Below is a small trained network, with its code and all its weights. Each question gives an input and a class and asks what happens when units are switched off, that is, made to give their printed mean instead of their output.

import numpy as np


def w(rows, s, z=0):
    codes = np.array(rows[::2]) - 128.0
    scale = np.full(codes.shape[1], s)
    scale[-1] = z or s
    return codes * scale


def norm(h):
    return h / np.sqrt((h * h).mean(-1, keepdims=True) + 1e-5)


def f(y):
    return y / 2 * (1 + np.tanh(0.7978845608 * (y + 0.044715 * y**3)))


def log_softmax(a):
    a = a - a.max(-1, keepdims=True)
    return a - np.log(np.exp(a).sum(-1, keepdims=True))


def net(x, mask):
    res = np.array(x, float).reshape(1, 6) / 4 @ E
    u = 0
    for l in range(2):
        y = f(norm(res) @ A[l][:, :-1].T + A[l][:, -1])
        res = res + np.where(mask[u : u + 4], y, B[l][:, -1]) @ B[l][:, :-1]
        u += 4
    return log_softmax(norm(res)[-1] @ U[:, :-1].T + U[:, -1])


A, B = {}, {}
E = w([
[142,156,154,129,55,133,204,172,114,175],'x0',
[243,94,98,195,158,114,170,218,158,178],'x1',
[80,76,100,68,176,76,198,122,25,99],'x2',
[117,129,119,148,175,153,124,251,63,72],'x3',
[166,135,166,127,163,165,159,110,172,228],'x4',
[149,80,66,146,146,93,97,56,147,90],'x5',
],0.0021)
A[0] = w([
[42,136,126,97,205,135,125,219,51,62,8],'L0N0',
[193,101,97,130,120,84,202,165,118,95,131],'L0N1',
[63,108,152,55,4,98,210,88,40,125,20],'L0N2',
[44,229,223,68,38,184,64,99,174,136,17],'L0N3',
],0.0033,0.0016)
B[0] = w([
[139,3,138,58,143,195,141,174,66,104,205],'L0N0',
[77,206,118,131,69,157,92,137,178,130,189],'L0N1',
[132,206,66,115,63,50,177,158,138,125,236],'L0N2',
[35,208,217,153,208,152,85,121,170,95,252],'L0N3',
],0.0048,0.0019)
A[1] = w([
[73,103,52,158,129,115,69,75,135,113,24],'L1N0',
[133,62,59,117,164,71,62,21,175,61,65],'L1N1',
[74,136,152,105,181,186,158,190,50,118,162],'L1N2',
[184,122,177,123,135,153,174,89,185,254,2],'L1N3',
],0.0039,0.0016)
B[1] = w([
[139,106,95,144,159,176,83,117,98,224,152],'L1N0',
[153,158,71,227,87,209,82,64,4,207,254],'L1N1',
[133,60,136,97,127,136,84,67,132,80,243],'L1N2',
[152,68,155,51,253,118,170,143,151,185,201],'L1N3',
],0.0049,0.0019)
U = w([
[44,215,235,129,161,151,72,56,207,79,175],'0',
[125,2,136,55,143,169,119,187,54,22,172],'1',
[96,128,95,98,104,58,163,44,71,90,2],'2',
[169,120,46,220,119,176,47,22,58,190,150],'3',
[197,85,166,83,223,111,197,131,206,223,156],'4',
[90,207,82,79,25,19,206,132,152,113,124],'5',
[207,150,113,210,85,113,116,222,201,98,96],'6',
],0.0077,0.0031)

Each question gives the input, the list of numbers given to net, and the class t.
The units are the neurons (one row each of A and B). Each row of codes is followed by its name. A weight is (code - 128) times the scale printed after its matrix; where a second scale follows, it is the last column's (A, B and U).
mask holds one flag per neuron, layer by layer. A switched-off neuron (its flag False) gives its mean, the last column of its row in B, instead of its output. The means were averaged over made-up inputs and are rounded, as every weight is.
A unit's drop is (log p(t) with every unit on - log p(t) with that unit switched off) / (log p(t) with every unit on - log p(t) with every unit switched off).
The circuit of an input: a set's keep is (log p(t) with only the set's units on - log p(t) with every unit switched off) / (log p(t) with every unit on - log p(t) with every unit switched off). Starting from all 8 units, units are removed one at a time, each time the one whose removal leaves the highest keep (on an exact tie, the one counted first), for as long as the keep stays at least 0.8.
circuit, biggest first: the units of the circuit, biggest drop first
top k neurons: the k neurons with the biggest drops, biggest first
top k neurons in layer l: the k neurons of layer l with the biggest drops, biggest first
drop of u: that unit's drop, to one decimal
input [-6,6,6,-8,-2,-4], class 3: circuit, biggest first : (L1N1)
input [4,5,7,-2,0,-4], class 5: circuit, biggest first : (L0N1; L0N2)
input [4,1,-2,8,7,-8], class 1: circuit, biggest first : (L1N2; L0N2)
input [-3,2,1,6,7,4], class 1: top 2 neurons : (L1N1; L1N2)
input [-3,0,0,1,-8,2], class 3: top 2 neurons in layer 1 : (L1N1; L1N0)
input [2,7,-7,-6,-3,4], class 4: top 2 neurons : (L1N3; L0N2)
input [-3,-7,-2,4,5,5], class 3: top 4 neurons : (L1N1; L0N1; L1N0; L1N3)
input [2,-7,2,-3,-2,7], class 3: top 3 neurons : (L1N1; L1N0; L0N1)
input [3,7,4,-1,-7,0], class 5: top 2 neurons : (L0N1; L1N1)
input [4,3,8,-1,1,-8], class 5: top 3 neurons : (L0N2; L0N1; L1N3)
input [-6,-7,6,0,-4,2], class 3: top 2 neurons in layer 1 : (L1N1; L1N0)
input [7,2,8,-1,4,2], class 5: top 2 neurons in layer 0 : (L0N2; L0N1)
input [3,1,-3,2,-7,-7], class 1: top 2 neurons : (L0N0; L1N2)
input [0,-3,4,-7,-1,6], class 3: circuit, biggest first : (L1N1)
input [-5,-5,2,5,5,-8], class 1: drop of L0N0 : 0.8
input [4,-3,1,-4,-7,2], class 5: drop of L0N2 : 1.4
input [0,0,-7,-1,8,6], class 4: drop of L0N1 : 0.0
